Small tables with named rows and columns. After each table, cells are looked up by row and column.

Table boli
fields: nuras, ror, bemeban, nunomo, gakor, bod, zeva
veze: [172, 151, 151, 131, 131, 135, 174]
sosozu: [174, 154, 157, 132, 119, 121, 165]
zis: [163, 162, 136, 111, 110, 140, 170]
nis: [27, 51, 49, 65, 55, 79, 38]
mil: [56, 104, 19, 30, 25, 148, 90]
zof: [174, 147, 166, 132, 128, 122, 162]
mes: [150, 188, 86, 47, 52, 193, 179]
rus: [30, 53, 49, 62, 64, 75, 45]
nok: [35, 39, 67, 87, 76, 65, 39]
vesup: [30, 34, 78, 100, 95, 35, 48]

bod of nis is 79
bemeban of rus is 49
ror of sosozu is 154
nunomo of rus is 62
ror of mil is 104
nunomo of zis is 111

Table mikerul
,lozug,nivata,mimuna,fodosi,lamifo,nup
kipevi,95,35,48,41,130,138
kani,67,34,45,26,65,90
fufi,74,41,39,38,74,100
let,160,208,194,189,161,129
zif,165,200,194,196,143,146
doke,180,172,160,186,179,173
mimad,191,189,184,194,175,161
lel,190,140,141,163,195,177
teroku,62,46,65,36,69,66
zoget,166,67,42,70,170,189
paz,172,200,195,197,179,167
fuvurep,217,94,69,116,252,244

fufi, nivata: 41
fuvurep, lamifo: 252
zif, mimuna: 194
kipevi, nup: 138
mimad, lozug: 191
kani, lozug: 67
zoget, lamifo: 170
zoget, mimuna: 42

Table fusaze
,gad,ladod,kap,kagu,sonif,noz,duz,numok
gaf,149,91,120,193,160,143,127,135
gis,150,97,112,197,146,170,118,125
pekuved,161,86,124,192,162,113,136,128
tuza,152,89,121,187,164,132,128,134
lim,127,77,154,169,157,121,135,128
mez,147,106,109,195,144,182,118,126
gel,102,91,154,151,144,126,142,126
dom,89,60,179,166,162,133,146,130
mopor,125,77,153,169,157,120,137,128
kenavel,149,92,116,193,159,143,125,134
fofepo,140,99,141,183,129,116,161,139
dapon,149,97,118,195,149,160,119,131
pelilam,140,98,143,183,128,117,160,138
kep,102,92,154,151,143,126,138,126

gel, kagu: 151
pekuved, kap: 124
pelilam, gad: 140
fofepo, kagu: 183
tuza, kagu: 187
kep, gad: 102

Table mut
,ros,kas,damageg,mepi,lese,suz,zadu,somane
pekene,56,52,57,95,73,65,50,86
kebonon,75,46,93,124,80,51,21,116
fon,155,182,142,124,159,190,207,149
zok,133,51,163,158,148,31,19,177
roto,154,65,152,170,164,30,66,172
banamek,72,45,96,113,83,50,31,89

What is the lese of roto in mut? 164
What is the lese of fon in mut? 159
What is the ros of kebonon in mut? 75
What is the suz of roto in mut? 30
What is the damageg of banamek in mut? 96
What is the lese of kebonon in mut? 80
What is the damageg of kebonon in mut? 93
What is the lese of zok in mut? 148
What is the somane of kebonon in mut? 116
What is the mepi of roto in mut? 170

lel:
           nog    duv    lur    teb  lorer   sopa    tar
vik      58333  76040  78556  49339  63412  88134  61185
surisoz  65900  68747  63223  44416  91790  46158  44605
tel      51720  59521  69586  61044  35710  89222  68410
zudun    62450  60546  44880  52352  77847  28072  50561
ged      58647  69171  74503  50531  65486  80166  57573
rumaz    57919  47850  36178  61823  63304  23980  54307
gezek    47929  57009  72210  59994  36170  89389  64228
punudon  62188  50119  44895  55906  75349  26028  45395
ginogi   53202  50880  62248  65357  34381  76683  64595
leruzaz  57187  46150  35800  61014  59201  23451  53535
robemev  64313  55317  51205  52982  77313  34205  45889
buk      58709  58364  50137  53376  72308  34782  49148

lorer of rumaz = 63304
lorer of robemev = 77313
sopa of ged = 80166
sopa of tel = 89222
nog of punudon = 62188
sopa of punudon = 26028
nog of buk = 58709
Row with the largest duv: vik

rufu =
	dadovaz	far	fofa	gegemu	semon	tozikos	vod	rolumen	toladi
zulik	-54	-65	-35	20	-43	18	-11	7	2
fafam	-5	0	-12	-7	-22	-5	-10	-18	-1
sime	30	73	43	-32	70	-34	4	-7	-21
sar	-52	19	26	-62	-41	-55	34	39	56
famepep	35	-29	-20	41	37	46	-70	-36	-71
dapi	39	77	43	-40	62	-19	2	-7	-18
delagef	-14	-30	-13	12	-15	11	-28	7	-27
sune	26	-23	-39	44	36	36	-54	-41	-43
moza	-38	23	13	-55	-41	-58	41	24	37
zem	-53	-73	-36	19	-52	17	-16	6	2
zam	17	-20	-35	34	19	36	-35	-32	-34

sune, far -> -23
moza, gegemu -> -55
delagef, dadovaz -> -14
famepep, vod -> -70
delagef, tozikos -> 11
sar, semon -> -41
delagef, far -> -30
moza, tozikos -> -58
moza, dadovaz -> -38
sune, vod -> -54
sar, gegemu -> -62
famepep, toladi -> -71
sune, gegemu -> 44
moza, far -> 23
sune, toladi -> -43
famepep, far -> -29
famepep, dadovaz -> 35
moza, semon -> -41
moza, rolumen -> 24
famepep, semon -> 37
Row with the largest rolumen: sar

gen:
	bup	kodipiv	gumirut
sipufo	66	69	69
tamik	57	87	67
pupor	94	2	87

tamik, bup -> 57
sipufo, kodipiv -> 69
pupor, kodipiv -> 2
tamik, kodipiv -> 87
sipufo, gumirut -> 69
tamik, gumirut -> 67
sipufo, bup -> 66
pupor, gumirut -> 87
pupor, bup -> 94

vap
columns: pebarob, ledaf, zozub, sefabid, ror, zegeb, lik, daz, kuli
ful: [62, 33, 54, 13, 81, 88, 66, 36, 50]
fiper: [34, 46, 72, 67, 73, 60, 46, 69, 45]
dip: [32, 37, 65, 62, 60, 69, 42, 64, 45]
kile: [64, 72, 64, 48, 55, 49, 63, 61, 58]
tifek: [42, 48, 67, 61, 80, 59, 59, 65, 48]
zogulas: [43, 59, 63, 73, 67, 48, 60, 71, 67]
mapusu: [87, 49, 47, 47, 93, 88, 59, 23, 51]
kuvamud: [61, 62, 63, 64, 66, 55, 47, 63, 37]
dotiza: [75, 68, 53, 45, 60, 57, 83, 46, 68]
gav: [59, 54, 71, 76, 81, 72, 25, 52, 30]
veruk: [42, 47, 70, 57, 80, 66, 53, 61, 49]

ful, lik => 66
gav, ror => 81
kuvamud, ledaf => 62
veruk, sefabid => 57
mapusu, pebarob => 87
dotiza, daz => 46

sorine.csv
,netutib,sagu,rik,linidi,lunosi,niv,volekur,zeloloz
sava,58,64,54,124,208,166,44,176
sibet,132,92,107,110,139,157,110,151
moleru,78,105,80,139,178,122,72,150
kur,116,85,88,105,161,171,91,164
vone,99,129,143,158,159,101,121,96
totapos,109,136,141,161,159,96,128,95
tavame,118,87,90,102,142,171,97,163
kog,109,107,106,138,164,125,94,132
zale,94,155,127,165,156,95,125,107
dol,85,143,129,164,170,99,111,100
vug,137,92,104,105,137,159,102,153
vebelo,84,143,107,160,162,98,102,119
vozime,99,118,139,158,165,109,111,106

kur, zeloloz => 164
moleru, lunosi => 178
kog, rik => 106
totapos, sagu => 136
vebelo, sagu => 143
kog, lunosi => 164
sibet, linidi => 110

Table katenad
	losok	vob	nud	miled	vil	ritone	nipeb	kazeled	nura	mig
lum	2.06	1.05	1.59	2.21	0.21	2.06	1.08	1.47	-6.04	1.31
lakekip	1.23	1.46	0.97	-1.76	2.52	2.49	1.36	0.99	1.06	1.88
turifad	1.70	1.74	0.71	-0.73	0.19	1.60	3.52	1.46	-0.47	0.65
butatek	0.61	1.57	2.05	1.22	3.09	1.98	0.79	1.70	-4.46	1.30
bamap	1.12	1.86	1.60	2.98	1.34	2.03	2.77	1.86	-3.37	1.55
moveni	3.27	1.66	0.92	2.58	1.05	2.67	3.45	1.69	4.01	1.15
ruze	2.33	1.52	0.69	2.46	1.07	1.21	2.55	2.10	0.99	1.63
vibabu	0.46	0.97	2.74	1.34	3.00	0.56	0.21	1.83	4.42	1.89
bivu	2.78	1.44	1.72	0.36	1.74	1.95	-4.64	0.86	-1.09	1.48
meraz	3.12	1.74	1.71	1.83	3.61	2.55	1.44	1.20	0.76	1.48
kal	0.58	1.10	1.30	3.21	1.64	0.93	4.13	2.27	0.30	1.66
kam	2.05	1.67	0.26	0.88	-1.42	2.18	0.67	1.82	7.56	1.81

What is the nura of ruze in katenad?
0.99
What is the nud of butatek in katenad?
2.05
What is the vil of meraz in katenad?
3.61
What is the nura of lum in katenad?
-6.04
What is the vob of meraz in katenad?
1.74
What is the vil of bamap in katenad?
1.34
What is the ritone of kal in katenad?
0.93
What is the mig of moveni in katenad?
1.15
Which row has the largest nura? kam

lur.tsv
	rar	lis	luv	sulugev
numel	7.726	5.179	7.493	5.069
mar	7.937	5.589	5.832	3.296
tudo	6.154	2.480	8.582	6.486
falimib	5.248	5.728	4.969	5.929

What is the luv of mar in lur? 5.832
What is the sulugev of numel in lur? 5.069
What is the lis of falimib in lur? 5.728
What is the rar of mar in lur? 7.937
What is the rar of tudo in lur? 6.154
What is the rar of falimib in lur? 5.248
What is the sulugev of falimib in lur? 5.929
What is the sulugev of mar in lur? 3.296
What is the rar of numel in lur? 7.726
What is the luv of tudo in lur? 8.582
What is the lis of mar in lur? 5.589
What is the lis of tudo in lur? 2.480
What is the sulugev of tudo in lur? 6.486
What is the luv of falimib in lur? 4.969
What is the luv of numel in lur? 7.493
What is the lis of numel in lur? 5.179

kuz.csv
,fenupa,zame,gipid,kopes,ruk,gav,nudi,rit,nirov,pazulim
pifop,-0.1,-0.1,-0.2,-0.2,-0.2,-0.2,0.0,-0.1,-0.1,-0.2
guk,-0.1,-0.1,-0.2,-0.2,-0.3,-0.2,0.1,-0.2,-0.1,-0.2
kag,-0.1,0.0,-0.2,-0.3,-0.6,-0.2,0.6,-0.6,-0.1,-0.2
zez,-0.2,-0.1,-0.2,-0.2,-0.2,-0.2,0.1,-0.1,-0.2,-0.2
saza,-0.1,-0.1,-0.2,-0.2,-0.4,-0.2,0.1,-0.3,-0.1,-0.2
vif,-0.1,-0.1,-0.2,-0.2,-0.2,-0.2,0.1,-0.1,-0.1,-0.2
veb,-0.1,-0.1,-0.2,-0.1,0.0,-0.2,-0.5,0.1,-0.1,-0.2
taf,-0.4,-0.1,-0.2,0.0,0.2,-0.3,0.1,0.0,-0.5,0.1

gipid of taf is -0.2
gav of kag is -0.2
gav of guk is -0.2
nudi of veb is -0.5
ruk of pifop is -0.2
nudi of taf is 0.1
rit of saza is -0.3
fenupa of vif is -0.1
zame of saza is -0.1
nirov of veb is -0.1
zame of vif is -0.1

